Here is a tiny trained network, its code and every weight. The questions are about switching its units off for an input and a target symbol, where a switched-off unit gives its printed mean instead of its output.

import numpy as np


def w(rows, s, z=0):
    codes = np.array(rows[::2]) - 128.0
    scale = np.full(codes.shape[1], s)
    scale[-1] = z or s
    return codes * scale


def norm(h):
    return h / np.sqrt((h * h).mean(-1, keepdims=True) + 1e-5)


def f(y):
    return np.maximum(y, 0)


def softmax(a):
    e = np.exp(a - a.max(-1, keepdims=True))
    return e / e.sum(-1, keepdims=True)


def log_softmax(a):
    a = a - a.max(-1, keepdims=True)
    return a - np.log(np.exp(a).sum(-1, keepdims=True))


def net(x, mask):
    ids = ['ΓΘΣΦΨαβδζμπτ'.index(c) for c in x.split()]
    T = len(ids)
    res = E[ids] + P[:T]
    u = 0
    for l in range(2):
        q, k, v = (norm(res) @ M[l].T for M in (Q, K, V))
        z = softmax(np.where(np.tri(T) > 0, q @ k.T / 2**0.5, -1e9)) @ v
        res = res + np.where(mask[u], z, O[l][:, -1]) @ O[l][:, :-1]
        u += 1
        y = f(norm(res) @ A[l][:, :-1].T + A[l][:, -1])
        res = res + np.where(mask[u : u + 12], y, B[l][:, -1]) @ B[l][:, :-1]
        u += 12
    return log_softmax(norm(res)[-1] @ U[:, :-1].T + U[:, -1])


Q, K, V, O, A, B = {}, {}, {}, {}, {}, {}
E = w([
[58,104,98],'Γ',
[170,90,234],'Θ',
[153,75,234],'Σ',
[188,96,119],'Φ',
[185,119,109],'Ψ',
[137,83,54],'α',
[253,226,166],'β',
[213,164,179],'δ',
[138,177,139],'ζ',
[87,83,170],'μ',
[150,138,114],'π',
[82,176,86],'τ',
],0.019)
P = w([
[3,42,202],'0',
[31,42,200],'1',
[215,117,177],'2',
[191,103,168],'3',
[174,83,161],'4',
[161,68,155],'5',
[157,58,155],'6',
[150,59,157],'7',
[30,26,167],'8',
],0.0051)
Q[0] = w([
[255,128,88],'L0H1',
[158,186,161],'L0H1',
],0.01)
K[0] = w([
[254,117,87],'L0H1',
[190,210,189],'L0H1',
],0.0089)
V[0] = w([
[149,253,136],'L0H1',
[111,221,162],'L0H1',
],0.0065)
O[0] = w([
[62,77,116,11],'L0H1',
[113,255,160,23],'L0H1',
],0.0073,0.0012)
A[0] = w([
[139,83,59,199],'L0N1',
[128,48,96,171],'L0N2',
[245,146,135,229],'L0N3',
[92,169,196,113],'L0N4',
[158,59,77,161],'L0N5',
[154,143,216,90],'L0N6',
[103,137,33,254],'L0N7',
[114,220,112,107],'L0N8',
[54,39,241,8],'L0N9',
[67,49,109,113],'L0N10',
[154,217,94,111],'L0N11',
[175,183,197,107],'L0N12',
],0.011,0.003)
B[0] = w([
[172,125,170,176],'L0N1',
[150,142,175,189],'L0N2',
[74,115,143,254],'L0N3',
[169,184,2,163],'L0N4',
[139,176,190,189],'L0N5',
[96,201,120,195],'L0N6',
[90,69,221,158],'L0N7',
[145,33,30,153],'L0N8',
[225,101,90,193],'L0N9',
[238,160,154,159],'L0N10',
[111,92,109,155],'L0N11',
[148,177,150,195],'L0N12',
],0.0076,0.0094)
Q[1] = w([
[2,107,50],'L1H1',
[215,161,146],'L1H1',
],0.0062)
K[1] = w([
[143,255,67],'L1H1',
[72,121,135],'L1H1',
],0.0092)
V[1] = w([
[75,155,196],'L1H1',
[249,177,133],'L1H1',
],0.011)
O[1] = w([
[98,168,251,153],'L1H1',
[212,171,141,255],'L1H1',
],0.018,0.0082)
A[1] = w([
[175,11,99,92],'L1N1',
[189,4,159,122],'L1N2',
[166,247,87,112],'L1N3',
[209,136,106,169],'L1N4',
[175,214,88,96],'L1N5',
[140,168,74,183],'L1N6',
[249,156,177,183],'L1N7',
[152,144,31,34],'L1N8',
[68,19,49,173],'L1N9',
[87,91,193,251],'L1N10',
[98,191,103,136],'L1N11',
[103,104,254,129],'L1N12',
],0.0099,0.0027)
B[1] = w([
[92,56,221,138],'L1N1',
[29,122,84,163],'L1N2',
[51,80,42,169],'L1N3',
[16,136,112,184],'L1N4',
[81,83,83,164],'L1N5',
[36,127,172,141],'L1N6',
[53,67,118,250],'L1N7',
[62,220,187,136],'L1N8',
[103,52,253,132],'L1N9',
[61,7,62,149],'L1N10',
[101,70,85,135],'L1N11',
[61,123,100,174],'L1N12',
],0.0045,0.016)
U = w([
[150,93,94,60],'Γ',
[183,137,102,56],'Θ',
[187,114,82,78],'Σ',
[160,107,116,67],'Φ',
[150,127,151,34],'Ψ',
[161,85,123,70],'α',
[174,198,87,175],'β',
[139,223,164,101],'δ',
[119,140,22,253],'ζ',
[231,111,42,217],'μ',
[102,165,209,159],'π',
[6,53,105,133],'τ',
],0.011,0.0054)

Each question gives the input, a string of symbols that net reads in full, and the target symbol t.
The units are the heads (2 rows each of Q, K, V and O) and the neurons (one row each of A and B). Each row of codes is followed by its name. A weight is (code - 128) times the scale printed after its matrix; where a second scale follows, it is the last column's (O, A, B and U).
mask holds one flag per unit, layer by layer, with each layer's heads first. A switched-off unit (its flag False) gives its mean, the last column of its rows in O or B, instead of its output. The means were averaged over made-up inputs and are rounded, as every weight is.
A unit's drop is (log p(t) with every unit on - log p(t) with that unit switched off) / (log p(t) with every unit on - log p(t) with every unit switched off).
The circuit of an input: a set's keep is (log p(t) with only the set's units on - log p(t) with every unit switched off) / (log p(t) with every unit on - log p(t) with every unit switched off). Starting from the 12 units with the biggest drops (on a tie, the unit counted first), units are removed one at a time, each time the one whose removal leaves the highest keep (on an exact tie, the one counted first), for as long as the keep stays at least 0.8.
circuit, biggest first: the units of the circuit, biggest drop first
unit that matters most: the unit with the biggest drop
k most important neurons: the k neurons with the biggest drops, biggest first
top k neurons in layer l: the k neurons of layer l with the biggest drops, biggest first
drop of u: that unit's drop, to one decimal
input μ τ δ α, target τ: circuit, biggest first => (L1H1)
input Ψ π π Φ, target π: circuit, biggest first => (L0N9 L0N3 L0N8)
input Ψ π Γ, target π: circuit, biggest first => (L0H1 L0N5)
input τ β ζ ζ Γ β, target ζ: 3 most important neurons => (L0N8 L0N10 L0N5)
input Γ μ Θ τ δ, target τ: top 2 neurons in layer 0 => (L0N7 L0N9)
input τ ζ Φ τ μ Σ, target τ: circuit, biggest first => (L1H1 L0N7 L0N8)
input τ π τ Σ μ α τ π Θ, target τ: circuit, biggest first => (L1H1 L0N7 L0N8)
input Ψ μ μ μ τ Φ, target τ: 3 most important neurons => (L0N7 L0N9 L0N4)
input Ψ δ Ψ Γ τ β, target τ: top 3 neurons in layer 0 => (L0N7 L0N9 L0N8)
input μ ζ Γ τ, target τ: 2 most important neurons => (L0N7 L1N9)
input π Θ τ β Θ, target τ: 3 most important neurons => (L0N7 L0N9 L0N6)
input α β μ, target μ: 2 most important neurons => (L0N9 L0N10)
input β π Ψ Σ τ μ Φ, target τ: 2 most important neurons => (L0N7 L0N9)
input β π Θ Γ, target π: unit that matters most => L0H1
input π τ β Φ π Φ π β, target π: 4 most important neurons => (L0N9 L0N3 L0N4 L0N10)
input π β μ τ π α, target τ: 3 most important neurons => (L0N7 L0N9 L1N2)
input μ Θ Γ δ π τ Ψ π, target τ: top 2 neurons in layer 0 => (L0N7 L0N6)
input β μ τ δ τ Ψ, target τ: drop of L0N7 => 0.2
input β π τ ζ π, target τ: drop of L1H1 => 0.3
input δ Ψ δ Θ Φ π π δ Ψ, target π: circuit, biggest first => (L0N9)
input β π μ π Φ β π β Φ, target π: drop of L0N8 => 0.1
input β Φ Θ Ψ π π, target π: drop of L0N5 => 0.1
